Each row has a name. Each question is about the rows just above it.

Q218: [-3 11 -4  5 -3]
Q831: [ -4  21 -14   9  -8]
Q84: [-3  3 -5  5 -2]
Q458: [-10  -6   7   5  -2]
Q634: [ -3  21 -14 -28  23]
Q660: [-4 -5  7 -5  5]
Q33: [ 1  3 -4  2 -4]
Q873: [-3 -9  7 -4  3]
Q362: [ 1  8 -6  2 -3]
The rest of the row after [-4  2]: -> [-4]
Go on from [ 21 -14 -28] to the end of its row. -> [23]
Go on from [-5  7] to the end of its row. -> [-5  5]
Go on from [-3 21] to the end of its row. -> [-14 -28  23]
Go on from [ 3 -4] to the end of its row. -> [ 2 -4]
The rest of the row after [ -4  21 -14]: -> [ 9 -8]

Q573: [ -7  20 -11  -8   1]
Q735: [11 -9  9  1 -7]
Q262: [  1 -39  10   3   5]
Q846: [  0 -39  10   4   5]
Q835: [ 11 -12  10   4   5]
The rest of the row after [-7 20]: -> [-11  -8   1]
The rest of the row after [-9  9  1]: -> [-7]
After [11 -9], its row goes on with -> [ 9  1 -7]
After [ -7  20 -11  -8], its row goes on with -> [1]

Q302: [  2 -16 -10   7  14  21]
Q549: [ -3  18  -4 -15  14  20]
Q345: [ -7  30  -4 -12  -9  10]
Q412: [-1 15 13  8 -9 -8]
Q753: [-1 12 14  3 -9 -7]
Q700: [  2 -16 -11   7  14  22]
Q405: [  0 -20 -16   9  18  39]
Q116: [  2 -16 -10   8  14 -15]
Q189: [ -1  15  17   7  -9 -13]
The rest of the row after [  2 -16 -11   7  14]: -> [22]
Go on from [ -4 -12] to the end of its row. -> [-9 10]
After [-16 -10   7  14], its row goes on with -> [21]
The rest of the row after [  2 -16 -10   7  14]: -> [21]
After [12 14], its row goes on with -> [ 3 -9 -7]
Go on from [-1 12] to the end of its row. -> [14  3 -9 -7]
The rest of the row after [-16 -11   7]: -> [14 22]

Q880: [-13   1  -2 -15  -7 -10]
Q645: [-35 -30  -3  14   6 -18]
Q521: [  9  14   7  18 -37 -11]
Q419: [-20  22   1  -4  -1  -3]
Q83: [-35 -30  -3  14   6  10]
Q240: [ -6  25 -13 -11   4  -6]
Q12: [  3 -22  -9 -12  10   1]
Q245: [-28  20 -20 -39  17  18]
Q438: [ 17 -28 -29 -15  13  11]
Q62: [  2 -11  -4  14 -14 -12]
Q185: [-8 21  1 -4 -1 -2]
Q210: [-24  11 -13  -8  28  -6]
After [22  1 -4 -1], its row goes on with -> [-3]
The rest of the row after [-8 21  1 -4 -1]: -> [-2]

Q714: [ -8 -20   3 -20 -28 -12  20  -4  18   2]
Q642: [ 35 -16  -7  11  10  -8  33  -3   1 -12]
Q565: [ -3 -11 -12  -8  43 -17  -6 -15  -9  13]
Q26: [-13  22   4   3  13  18 -20  -3   0  27]
Q928: [ 15  30  43  -4  14  12  -5 -29   1  45]
Q534: [ -2  10  20  15   5  -7 -18  15 -22   2]
Q722: [ -5 -23  43  -5  14  12  -5  -3 -28  11]
Q938: [  9  -4 -20   2  -2  15   0  32  15 -11]
Q527: [ -2  10  20 -20 -28 -11  20  -4 -28  11]
After [ -4 -20], its row goes on with -> [  2  -2  15   0  32  15 -11]
The rest of the row after [-2 10 20 15  5]: -> [ -7 -18  15 -22   2]
Go on from [43 -4 14 12 -5] to the end of its row. -> [-29   1  45]
The rest of the row after [-20 -28 -12  20  -4]: -> [18  2]
After [30 43 -4 14 12], its row goes on with -> [ -5 -29   1  45]
Go on from [-3  0] to the end of its row. -> [27]

Q858: [ 11  -3   8  31 -34 -14  21  23]
Q23: [-36   0   6  19 -34  -4  -6  28]
Q706: [  1 -15  -3 -30  12  29  26  15]
Q279: [-17  21  17 -30  11  29  26  15]
Q592: [ -5  10  24 -14  -2 -37  33 -19]
Q586: [-30 -14 -23 -26  36  15 -15  -5]
Q486: [ 26  33  21 -32  14  24   4  -7]
Q375: [ 30   8 -30 -30  11  28  26   0]
After [26 33], its row goes on with -> [ 21 -32  14  24   4  -7]
The rest of the row after [-32  14]: -> [24  4 -7]
After [-30  11  28  26], its row goes on with -> [0]
The rest of the row after [-32  14  24]: -> [ 4 -7]
The rest of the row after [-17  21]: -> [ 17 -30  11  29  26  15]

Q383: [  9   2  37   4 -11  -9 -16  -5  43]
Q516: [  9   2  37   4 -12  -5 -13  -6  33]
Q942: [  7  35 -41  11 -11 -10 -13  -5 -24]
After [-11  -9 -16  -5], its row goes on with -> [43]
The rest of the row after [ -5 -13]: -> [-6 33]
The rest of the row after [  2  37   4 -11]: -> [ -9 -16  -5  43]
After [  9   2  37   4 -11], its row goes on with -> [ -9 -16  -5  43]
The rest of the row after [-11  -9]: -> [-16  -5  43]

Q137: [ 25 -23  23 -38  19 -32 -37   4  26  12]
Q9: [-38  -9 -34   9 -34  -8  -3 -42 -45 -33]
Q448: [ 12 -34 -35   9 -34  -9  -4 -42 -20  20]
Go on from [-35   9 -34  -9] to the end of its row. -> [ -4 -42 -20  20]
Go on from [-34   9 -34  -8] to the end of its row. -> [ -3 -42 -45 -33]
The rest of the row after [-34  -9]: -> [ -4 -42 -20  20]
The rest of the row after [ -3 -42]: -> [-45 -33]

Q307: [  8  -4  13  -2  -6  37  -2  -7   4 -22 -12  -4   2  11 -15  10   4   0
   0  -3  -4   3]
Q663: [  8  -4   4  -2  -6  37  -2  -7   7 -22 -12  -4   2  11 -15  10  -2   5
   0  -3  -4   3]
Q644: [-1 -1 -2  2 -3 -5  4  4 -1  5  8 -2 -1  4  2 -2 -1  5  0  0  2  1]
Q493: [ 9 -4  4 -2 -6  3  0 -2  0 -9 -3 -2  0  3 -9  1  1  1  0 -2 -2  1]
Q540: [ -1   0  -2  -2  -6  37  -2  -7   7 -12 -12  -4   2  10 -15  10   4   0
   0  -3  -4   3]
The rest of the row after [  2  10 -15]: -> [10  4  0  0 -3 -4  3]
After [ 8 -4  4 -2 -6], its row goes on with -> [ 37  -2  -7   7 -22 -12  -4   2  11 -15  10  -2   5   0  -3  -4   3]
The rest of the row after [  4 -22]: -> [-12  -4   2  11 -15  10   4   0   0  -3  -4   3]
Go on from [-1 -1 -2] to the end of its row. -> [ 2 -3 -5  4  4 -1  5  8 -2 -1  4  2 -2 -1  5  0  0  2  1]
Go on from [ -7   7 -22 -12  -4] to the end of its row. -> [  2  11 -15  10  -2   5   0  -3  -4   3]
Go on from [-1  5  0] to the end of its row. -> [0 2 1]

Q223: [24 -8 36 -1]
Q594: [27 -4 30  9]
Q89: [ 17  22  12 -28]
Q907: [ 18  22  12 -27]
Q125: [-13  -1 -37 -14]
Q764: [-13  -1 -38 -14]
Q309: [-13  18  12 -29]
Q454: [-13  -1 -38   5]
Q254: [21  1 30 10]
Q41: [-13  -1 -38  14]
The rest of the row after [-8 36]: -> [-1]
Go on from [-13  18] to the end of its row. -> [ 12 -29]
Whose row is [-13  -1 -38   5]? -> Q454
Go on from [18 22] to the end of its row. -> [ 12 -27]
Where do [-13  -1 -38 -14] appear? -> Q764
The rest of the row after [17 22 12]: -> [-28]

Q894: [ -8  29 -52 -35 -15  -8   2 -15  -6 -32  11 -13  -7 -14 -12  10  18  -8
 -18   9  -4 -42  23  18 -18 -43  -5 -13  43]
Q243: [ 24  12 -37 -33  -3 -20   6 -20 -10 -24   0 -11  -5 -31  17  30  12   9
 -42  34 -18 -48  22  18 -21 -42 -16 -26  49]
Q268: [ -1   9 -42 -35 -39 -20  -4 -19 -12 -26  20 -27 -21 -32  17 -21  32 -16
  -5  10  29 -41  11 -15 -20  -8 -16 -27  11]
The rest of the row after [-16 -26]: -> [49]
After [-37 -33], its row goes on with -> [ -3 -20   6 -20 -10 -24   0 -11  -5 -31  17  30  12   9 -42  34 -18 -48
  22  18 -21 -42 -16 -26  49]
The rest of the row after [-42 -35]: -> [-39 -20  -4 -19 -12 -26  20 -27 -21 -32  17 -21  32 -16  -5  10  29 -41
  11 -15 -20  -8 -16 -27  11]
After [-32  17], its row goes on with -> [-21  32 -16  -5  10  29 -41  11 -15 -20  -8 -16 -27  11]
Go on from [22 18] to the end of its row. -> [-21 -42 -16 -26  49]

